Below is a small trained network, with its code and all its weights. Each question gives an input and a class and asks what happens when units are switched off, that is, made to give their printed mean instead of their output.

import numpy as np


def w(rows, s, z=0):
    codes = np.array(rows[::2]) - 128.0
    scale = np.full(codes.shape[1], s)
    scale[-1] = z or s
    return codes * scale


def norm(h):
    return h / np.sqrt((h * h).mean(-1, keepdims=True) + 1e-5)


def f(y):
    return np.maximum(y, 0)


def log_softmax(a):
    a = a - a.max(-1, keepdims=True)
    return a - np.log(np.exp(a).sum(-1, keepdims=True))


def net(x, mask):
    res = np.array(x, float).reshape(1, 7) / 4 @ E
    u = 0
    for l in range(3):
        y = f(norm(res) @ A[l][:, :-1].T + A[l][:, -1])
        res = res + np.where(mask[u : u + 9], y, B[l][:, -1]) @ B[l][:, :-1]
        u += 9
    return log_softmax(norm(res)[-1] @ U[:, :-1].T + U[:, -1])


A, B = {}, {}
E = w([
[240,190,162],'x0',
[100,68,254],'x1',
[217,25,57],'x2',
[127,129,127],'x3',
[128,128,130],'x4',
[127,128,127],'x5',
[129,127,127],'x6',
],0.0074)
A[0] = w([
[99,106,151,71],'0.n1',
[6,168,159,99],'0.n2',
[146,81,236,51],'0.n3',
[75,187,188,145],'0.n4',
[26,31,145,123],'0.n5',
[2,81,27,142],'0.n6',
[87,238,127,95],'0.n7',
[91,82,130,86],'0.n8',
[61,155,96,3],'0.n9',
],0.016,0.0063)
B[0] = w([
[105,99,126,148],'0.n1',
[223,166,37,233],'0.n2',
[223,143,198,204],'0.n3',
[189,203,93,223],'0.n4',
[1,105,65,244],'0.n5',
[239,135,228,255],'0.n6',
[60,175,197,204],'0.n7',
[71,129,146,161],'0.n8',
[184,216,127,151],'0.n9',
],0.028,0.0086)
A[1] = w([
[76,183,27,107],'1.n1',
[112,123,2,38],'1.n2',
[174,130,62,130],'1.n3',
[121,152,154,136],'1.n4',
[132,25,186,158],'1.n5',
[55,78,74,252],'1.n6',
[94,134,170,123],'1.n7',
[96,106,111,119],'1.n8',
[133,125,94,94],'1.n9',
],0.024,0.0039)
B[1] = w([
[81,31,136,224],'1.n1',
[103,65,250,202],'1.n2',
[100,114,194,254],'1.n3',
[100,144,137,180],'1.n4',
[178,76,47,227],'1.n5',
[77,92,1,185],'1.n6',
[129,179,107,162],'1.n7',
[117,124,68,148],'1.n8',
[121,122,159,153],'1.n9',
],0.04,0.0082)
A[2] = w([
[29,128,164,117],'2.n1',
[15,121,110,3],'2.n2',
[139,140,60,114],'2.n3',
[192,67,65,142],'2.n4',
[106,145,101,86],'2.n5',
[146,68,77,60],'2.n6',
[98,69,165,27],'2.n7',
[30,179,3,136],'2.n8',
[95,141,42,61],'2.n9',
],0.017,0.0032)
B[2] = w([
[77,106,112,223],'2.n1',
[187,219,150,172],'2.n2',
[83,137,171,169],'2.n3',
[195,42,78,253],'2.n4',
[116,133,102,142],'2.n5',
[162,169,178,198],'2.n6',
[88,107,147,199],'2.n7',
[3,173,71,210],'2.n8',
[76,76,88,167],'2.n9',
],0.036,0.0066)
U = w([
[161,228,188,182],'0',
[42,64,218,130],'1',
[184,68,103,213],'2',
[50,82,23,49],'3',
[6,223,118,5],'4',
],0.022,0.0034)

Each question gives the input, the list of numbers given to net, and the class t.
The units are the neurons (one row each of A and B). Each row of codes is followed by its name. A weight is (code - 128) times the scale printed after its matrix; where a second scale follows, it is the last column's (A, B and U).
mask holds one flag per neuron, layer by layer. A switched-off neuron (its flag False) gives its mean, the last column of its row in B, instead of its output. The means were averaged over made-up inputs and are rounded, as every weight is.
A unit's drop is (log p(t) with every unit on - log p(t) with that unit switched off) / (log p(t) with every unit on - log p(t) with every unit switched off).
unit that matters most: the unit with the biggest drop
k most important neurons: the k neurons with the biggest drops, biggest first
top k neurons in layer l: the k neurons of layer l with the biggest drops, biggest first
drop of u: that unit's drop, to one decimal
input [-7,-4,0,-4,2,6,3], class 0: 2 most important neurons => (0.n6 0.n9)
input [-6,-5,-7,-8,-7,1,-2], class 0: unit that matters most => 0.n6
input [5,-3,2,-7,4,-7,-4], class 1: 3 most important neurons => (0.n6 0.n7 0.n3)
input [7,-2,-1,-4,3,-5,-8], class 4: top 3 neurons in layer 0 => (0.n6 0.n2 0.n3)
input [5,-3,8,5,-8,5,-1], class 1: 3 most important neurons => (0.n6 0.n3 0.n5)
input [4,2,0,-3,-8,2,-4], class 0: 2 most important neurons => (1.n5 0.n6)
input [3,-4,-5,1,8,-7,5], class 4: top 2 neurons in layer 0 => (0.n7 0.n6)
input [1,-3,6,0,-6,0,4], class 1: 3 most important neurons => (0.n6 0.n3 0.n5)
input [-7,-6,2,2,-8,-2,6], class 2: 2 most important neurons => (0.n6 0.n4)
input [-3,2,8,3,2,-4,-1], class 3: top 2 neurons in layer 0 => (0.n2 0.n3)
input [-1,-7,6,4,-4,-1,-3], class 2: top 2 neurons in layer 0 => (0.n4 0.n2)
input [1,3,-7,-3,-5,5,3], class 0: 2 most important neurons => (0.n5 0.n4)
input [-5,2,4,4,3,4,2], class 3: 2 most important neurons => (0.n5 1.n5)
input [-6,7,1,-1,-6,0,6], class 3: 3 most important neurons => (0.n5 1.n6 0.n8)
input [5,-8,-2,-4,0,5,-2], class 4: 2 most important neurons => (0.n6 0.n2)
input [2,-4,-6,-1,-4,5,6], class 4: 3 most important neurons => (0.n7 0.n6 0.n3)
input [1,-8,5,7,1,1,-7], class 1: unit that matters most => 0.n3
input [1,-3,-1,-3,4,-2,-2], class 4: 2 most important neurons => (0.n6 0.n5)
input [4,-6,-5,-5,-5,3,3], class 4: 2 most important neurons => (0.n6 0.n7)
input [-2,4,6,-4,-1,-6,-4], class 3: top 2 neurons in layer 0 => (0.n5 0.n2)
input [3,1,-4,3,1,-6,-8], class 0: 2 most important neurons => (0.n5 1.n6)
input [6,-7,1,-8,-3,-3,-5], class 1: drop of 0.n6 => 1.6
input [6,8,3,8,0,-8,-5], class 2: drop of 2.n5 => 0.0
input [-5,8,1,-6,-5,-7,-7], class 3: drop of 0.n8 => 0.3
input [5,-8,-3,7,7,-4,-3], class 4: drop of 0.n6 => 0.2
input [2,-3,6,-3,2,3,-5], class 1: top 3 neurons in layer 0 => (0.n6 0.n3 0.n5)
input [2,-7,2,-2,1,3,2], class 1: top 4 neurons in layer 0 => (0.n6 0.n3 0.n7 0.n5)
